Table B holds the same points as the rows below and some others, measured another way and shuffled. Each row below is followed by which row of B it is.
B:
[[102,139,-317,-193,46,47,60,120,75,219,-282,-9,-26,88,-79,-79,-19,160,24,4,-30],
[-38,28,-166,203,259,55,-224,143,215,-23,-199,-96,-159,88,-259,225,191,231,110,69,-86],
[67,-200,122,-55,-24,19,155,-56,-64,-97,-7,34,-66,-29,-101,23,242,32,-116,-158,-135],
[163,-134,62,-136,87,131,-38,88,-35,-32,35,-91,-36,-9,145,-184,-81,-103,8,98,107],
[119,182,-432,-197,244,172,271,97,-103,34,-101,-70,16,88,131,-49,-196,102,217,211,52],
[102,-45,-55,-178,-49,-40,45,94,-1,136,-270,-52,8,5,-83,-78,64,63,-105,-15,-48],
[-160,-119,130,162,-48,-200,-183,-104,30,-50,61,-7,-11,-16,-151,277,196,50,23,106,-206],
[-154,19,84,162,32,89,-407,-34,305,192,-119,132,-119,91,-160,-85,204,168,4,-33,-76],
[-93,-146,368,28,52,147,-46,-63,70,-50,-43,-22,64,-27,71,-187,91,-30,-80,-21,28],
[-27,69,-386,-138,-34,-113,426,-196,44,34,87,-12,31,165,43,137,94,167,219,-220,-178],
[-223,146,11,79,228,83,87,-13,113,-40,-172,-148,174,62,35,61,-54,128,158,166,4],
[226,-275,-179,-129,-25,-33,167,-74,-208,-9,78,19,-193,51,118,-81,173,26,54,21,-98],
[30,-128,-142,120,108,-74,-115,-31,130,-121,216,-89,-164,93,-58,252,147,54,192,-30,-108],
[110,-172,198,-55,4,42,-118,138,-135,-17,-191,29,-73,-123,-198,-13,143,-7,-244,115,-81],
[-148,12,242,119,-54,-22,-569,94,152,258,-304,109,-30,-54,-256,-52,122,91,-176,232,-79],
[-161,135,-153,194,107,42,-295,-57,171,51,100,203,-150,73,-259,242,156,191,130,67,-198],
[100,-29,-167,-144,-60,-97,34,28,-77,64,-26,24,-50,7,-99,100,46,37,-17,43,-124],
[-43,-64,232,86,272,306,-128,125,222,2,-323,-134,-5,48,29,-281,85,95,-26,13,143],
[37,-110,144,-30,100,59,102,105,-157,-103,-238,-48,13,-99,-156,60,126,48,-156,136,-87],
[88,-279,77,-46,-148,-236,-50,-19,-184,13,-54,-34,-71,-63,-82,104,195,-19,-111,126,-173],
[32,-69,89,95,324,226,-119,159,44,-171,-64,-151,-56,-13,-12,14,-3,10,56,191,80],
[19,-229,314,-87,-179,-1,-51,-84,-57,90,-93,130,-27,-66,-67,-195,225,-17,-245,-89,-107],
[-14,-118,356,31,91,181,-222,43,-49,-107,71,60,-8,-118,-37,-75,1,-107,-124,173,20],
[-13,-60,32,-45,57,-48,153,60,-47,-28,-264,-127,66,-17,-111,84,117,95,-67,41,-89],
[-22,-85,26,-86,57,-121,153,-5,-84,-59,-64,-281,174,9,202,20,-123,-58,121,228,40],
[-2,-52,13,-207,-223,-104,117,-119,32,201,-101,68,62,39,11,-146,104,49,-92,-166,-112],
[178,-95,-82,-210,95,229,213,12,24,62,-99,-30,-57,93,197,-363,19,35,27,-126,98],
[-69,-18,207,80,256,187,-99,122,6,-120,-155,-126,61,-54,-12,-18,-39,3,-7,250,66],
[21,-93,-10,-109,-52,-274,132,95,-108,-27,-246,-248,128,-56,-115,229,36,17,-68,141,-115],
[45,-139,-23,-57,-33,-76,86,-17,10,24,-138,-47,-46,29,-88,34,195,98,-46,-89,-119],
[74,-125,77,-172,-54,58,2,-86,-15,83,112,-8,19,35,267,-288,-74,-99,44,37,72],
[-109,-59,386,62,69,113,-137,15,-166,-146,31,101,69,-177,-132,86,15,-83,-163,264,-82],
[14,-8,-109,145,446,155,12,200,55,-247,-124,-322,-20,40,1,189,-38,85,210,261,76],
[-226,18,174,63,128,26,126,-81,131,-52,-148,-179,202,50,98,-16,17,75,90,49,8],
[-209,214,78,55,-149,95,-752,-44,206,536,-146,430,-86,29,-157,-287,1,123,-80,283,-72],
[-50,-53,-5,-49,83,26,262,-22,79,32,-315,-156,84,81,25,-93,146,162,18,-99,-34],
[41,52,-178,-175,148,49,372,26,-148,-50,-139,-149,129,28,129,-7,-113,48,106,158,9],
[132,34,-201,-168,190,133,289,70,-211,-112,-16,-45,12,-11,55,30,-99,19,84,178,-5],
[-48,76,-175,-87,39,-8,210,-34,23,72,-173,-12,44,76,-61,43,79,167,57,-34,-110],
[58,-223,-206,-46,-83,-232,200,-139,84,50,-29,-169,-73,160,85,40,250,127,145,-193,-132],
[88,43,-255,-142,8,-45,85,59,17,95,-129,-13,-44,53,-116,77,52,119,26,-19,-98],
[21,88,-102,-69,110,112,-49,93,-136,72,-159,93,-30,-30,-102,0,-29,87,-22,280,-65],
[-141,-82,363,205,20,35,-439,60,73,-19,-91,145,-80,-122,-364,157,235,50,-216,119,-163],
[9,63,-257,-183,-149,-51,227,-204,-19,115,167,219,-39,87,-40,44,105,106,68,-201,-210],
[206,-283,-190,-17,48,-99,89,15,-195,-84,9,-68,-220,24,-27,117,228,64,53,98,-143],
[-203,34,89,195,56,24,-299,-43,276,102,-118,68,-56,71,-203,65,214,181,25,-26,-122],
[1,151,-375,74,151,-12,-195,49,149,-3,172,45,-158,99,-198,339,10,131,227,77,-133],
[89,-154,-265,-11,1,-202,112,-44,-84,-43,42,-91,-123,73,-52,239,179,99,135,44,-183],
[124,-67,-144,-129,-5,-70,82,57,-97,-9,-29,-28,-51,-13,-100,125,54,26,-15,43,-110],
[142,-115,-136,-71,129,-120,242,192,-54,-178,-237,-287,-4,-19,-200,305,131,85,-31,-17,-101],
[108,-63,-190,-113,-3,-37,205,-33,-79,-60,70,37,-88,30,-94,151,133,69,25,-96,-162],
[131,-98,-163,-142,-80,27,47,-93,49,112,87,123,-151,94,9,-116,148,63,22,-196,-89],
[-1,-102,7,-139,-127,-254,208,-14,-63,3,-163,-160,121,-21,-71,151,91,26,-67,-25,-141],
[158,-146,106,-195,105,113,260,120,-160,-118,-187,-164,66,-62,62,-121,-18,-51,-108,56,53],
[-184,108,-38,119,2,13,-392,-54,245,263,-127,132,-62,102,-119,-47,105,177,71,97,-95],
[-23,-83,95,106,288,258,66,27,168,-170,-52,-119,-47,69,25,-55,130,89,82,-99,47],
[-126,39,-77,139,-35,52,-288,-192,157,109,248,333,-201,86,-175,94,221,139,87,-74,-218],
[-60,22,-81,59,52,-74,-78,8,186,-45,48,-64,-28,56,-176,262,103,87,81,-88,-124],
[206,-314,-113,-44,-64,-137,19,-24,-89,-49,96,-30,-227,33,-53,99,260,25,3,-74,-154],
[12,74,-178,-144,-114,-113,-32,-33,-149,144,13,162,-9,-26,-118,114,-10,44,-13,181,-178],
[21,-146,28,-45,131,-17,350,42,49,-132,-283,-296,84,49,6,36,166,109,-1,-136,-26],
[-109,-6,157,75,168,136,45,-45,-104,-198,110,48,41,-67,-58,142,21,-1,27,171,-87],
[-187,-18,98,151,-17,-48,-244,-96,183,79,-25,85,-38,47,-163,94,202,127,18,-11,-152],
[-37,-14,-57,-46,-6,-66,26,-8,-22,104,-186,-24,27,26,-39,7,72,103,4,112,-89],
[-36,75,-282,-155,-43,-190,255,-36,71,154,-233,-163,118,122,21,60,23,157,118,-37,-94],
[8,-71,106,-164,-56,-49,-34,-17,-72,103,-36,-109,136,-16,226,-194,-165,-111,21,230,76],
[-99,-124,362,54,98,100,-75,5,46,-110,-48,-93,94,-57,22,-55,37,-54,-66,85,29],
[-11,-48,163,101,286,218,-142,157,16,-150,-115,-97,-23,-49,-72,18,10,16,-12,218,51],
[113,40,-68,-191,-56,-14,-54,159,-115,126,-217,83,-16,-84,-237,44,10,43,-184,119,-102],
[159,-83,84,-185,110,138,153,155,-246,-86,-168,-53,34,-118,-18,-75,-60,-56,-143,203,25],
[21,0,-41,-140,-66,-136,35,99,-85,116,-302,-75,75,-44,-139,62,29,69,-108,144,-96],
[9,-151,66,-79,-45,-8,156,-70,105,56,-171,-68,2,74,23,-138,211,98,-45,-219,-56]]
Rows of B count from 0, top down.

[165,-26,-13,-145,-209,-98,173,-145,-8,96,59,30,75,-108,11,-9,-133,-11,33,-11,212,-58,-3,-51,-112,97,133,207,-42,-236]  12
[166,-44,-70,59,-65,18,150,-16,-119,79,49,97,111,-176,-85,3,-281,-32,-18,-48,232,89,201,-54,-130,91,-61,28,-165,-321]  20
[-5,159,59,-104,35,47,-34,-467,-199,-7,-163,-286,168,202,22,38,-171,144,94,-175,-189,-429,350,115,-15,-40,203,66,73,-125]  21
[-228,-62,-228,-54,-23,-119,-227,-64,-206,-34,-176,97,56,226,235,85,29,103,-32,-149,-162,-49,93,-35,-54,-235,38,-88,301,-65]  22
[-251,79,-217,211,285,81,-63,168,-281,-21,67,12,-30,93,77,115,-15,-249,-138,-165,1,224,-71,-214,42,-125,-50,-43,75,-98]  3
[267,55,144,-79,-166,71,299,12,151,126,190,-77,-2,-285,-186,-298,112,212,-16,196,112,-64,145,208,-180,244,-87,-53,-122,-62]  10
[173,87,55,-17,112,66,231,-189,-155,115,88,-198,-34,-168,-112,-23,-125,-105,44,0,78,-69,75,-94,-67,130,4,95,-226,-145]  29
[-142,194,-34,162,301,177,150,140,-184,44,173,-127,-138,-51,-71,-37,185,-293,-124,-64,-43,149,-177,-140,24,11,-155,-35,-29,46]  45
[-50,78,54,247,168,232,199,349,-85,34,142,-76,-118,-186,-154,-177,175,-68,-133,75,-25,225,-73,-32,16,137,-274,-139,-217,146]  24
[-228,-61,-119,111,-69,11,-116,361,25,-64,45,75,2,87,144,-131,219,211,-148,65,-51,163,-80,50,34,-26,39,-108,179,112]  36
[-143,174,-106,217,77,96,240,519,-16,-10,288,74,-93,-151,-120,20,16,-175,-157,141,195,402,-111,-35,50,13,-292,-41,-37,12]  4
[196,-117,28,-139,-41,-60,17,-203,-19,99,4,-198,-27,-121,56,-189,41,353,59,168,-40,-181,193,74,-132,143,183,-44,-67,-67]  52
[-71,36,-146,219,286,122,115,90,-405,67,-43,76,-73,-116,-83,126,-132,-382,-65,-192,2,242,14,-281,-53,-86,-383,-106,-194,-114]  13
[-89,64,-71,49,-19,-29,-104,38,-13,-103,56,-221,148,149,93,36,-247,388,-1,133,36,-96,325,156,114,21,325,49,79,-112]  40
[138,207,158,118,185,198,308,117,25,63,305,-355,-88,-234,-222,-180,24,77,-35,249,79,20,97,89,34,271,-8,0,-271,35]  64
[68,133,-54,67,-99,92,306,208,-40,86,128,242,13,-240,-225,-62,-23,-157,-89,-11,151,204,135,80,-200,-3,-498,-158,-37,-154]  41
[-75,-20,-28,6,-56,-28,-144,-176,-94,-71,-69,-206,204,225,171,47,-229,219,18,-98,27,-198,133,-17,114,50,506,227,43,-159]  55
[130,109,151,62,152,219,367,72,-66,177,195,-87,-198,-312,-211,-275,361,-280,-91,7,-4,103,-257,-104,-134,209,-285,-60,-228,98]  33
[-109,103,-61,168,197,107,207,77,-332,53,12,10,-65,-56,-60,166,-108,-522,-53,-225,88,211,-259,-366,61,-27,-192,165,-208,-67]  58
[-32,34,35,26,-90,5,-7,-36,-28,-63,-18,-217,149,103,50,6,-208,273,28,49,27,-143,183,81,114,86,297,150,-49,-55]  57
[-95,-191,-208,295,58,52,3,518,-111,16,131,232,-49,-169,52,-61,21,-86,-196,22,211,492,-174,-229,-8,66,-114,-82,-134,-85]  32
[-243,-127,-133,41,-229,-64,-226,214,38,-103,-74,117,145,224,252,-80,99,299,-116,-45,-27,38,-35,60,47,-52,260,19,264,13]  47
[-82,-128,-111,-141,-91,-118,-58,41,-40,72,-39,89,-127,-8,181,-146,357,119,-49,49,-137,23,-161,-38,-139,-72,-44,-109,209,97]  6
[-155,-118,-150,77,-109,-40,-293,91,-35,-121,-100,-18,200,209,195,-59,-119,518,-58,35,-77,-69,364,185,23,-49,265,-127,188,-91]  27
[-90,-2,-125,93,91,25,-263,-69,-80,-101,13,-222,191,205,144,-42,-184,447,-51,23,-52,-152,433,171,40,8,412,-85,156,-195]  5
[-187,-134,-296,195,195,-43,-172,342,-139,-26,155,49,-70,15,203,14,25,43,-163,66,110,347,-92,-193,28,-37,144,-69,89,-113]  1
[14,19,-90,-30,343,49,71,-184,-242,177,162,-112,-220,-106,71,-97,327,-382,-92,-149,-22,61,-347,-333,-138,32,65,32,18,-99]  71
[304,19,104,-107,41,51,183,-285,-2,155,166,-242,-5,-212,-84,-222,22,128,22,88,96,-182,137,39,-166,249,207,51,-145,-203]  35
[-32,106,-119,40,253,86,110,122,-108,110,226,-5,-203,-167,-54,-155,328,-127,-127,62,-57,171,-46,-30,-181,-25,-270,-258,103,-16]  65
[322,-72,143,92,56,194,290,-156,-134,192,85,-68,18,-326,-182,-223,-21,-208,-39,-134,185,14,-63,-192,-155,326,14,108,-423,-218]  60
[-92,156,-120,-187,105,-157,-42,-285,-129,5,83,-279,-12,183,178,170,-101,29,65,22,-11,-196,27,-60,48,-100,354,211,217,-138]  51
[80,98,-29,66,3,113,312,99,-125,131,128,176,-38,-241,-185,-56,43,-349,-90,-120,151,190,-79,-107,-177,43,-376,-35,-102,-154]  16
[-174,-51,-245,-163,-9,-225,-149,-58,-121,15,1,19,-67,153,290,111,83,22,-17,-10,-23,19,-135,-138,-33,-183,199,81,315,-85]  11
[86,121,96,34,146,100,191,-163,-215,58,-27,-272,-18,-87,-122,17,-159,-23,74,11,-62,-127,167,-42,20,92,-67,45,-256,-15]  66
